A =
[[ -4  54 -45 -24  31 -62  64 -31  24]
 [-10 -16 -76 -54   1  43 -34 -26  10]
 [-18 -60 -34 -43 -16  45 -41 -24  21]
 [ 34  24 -70 -46  24 -19  55 -37  23]]
Indices start at 1.
Read off the entry at row 1, column 1.
Answer: -4
Read off the entry at row 1, column 2.
Answer: 54
The entry at row 2, column 3 -> -76
Read off the entry just right of the largest entry.
Answer: -31
Read off the bottom entry of the column that holds the smallest entry.
Answer: -70
The entry in the top-right corner -> 24
The entry directly above 55: -41
Read off the entry just left of the smallest entry.
Answer: -16
The entry directly above the smallest entry is -45
The entry directly below the largest entry -> -34
The entry directly below -18 -> 34
The entry directly below the smallest entry is -34
The entry at row 2, column 1 is -10
Read off the entry just left of -70.
Answer: 24

Questions about the row below.
1) Read off the fifth-last entry.
2) Read off the last entry.
3) Read off the entry just left of -0.35.
4) Read off the first entry from the left.
5) Read off the 3rd entry from the right.
[-0.47  0.09  0.38 -0.35  0.27 -1.59  1.41  0.13]
1) -0.35
2) 0.13
3) 0.38
4) -0.47
5) -1.59
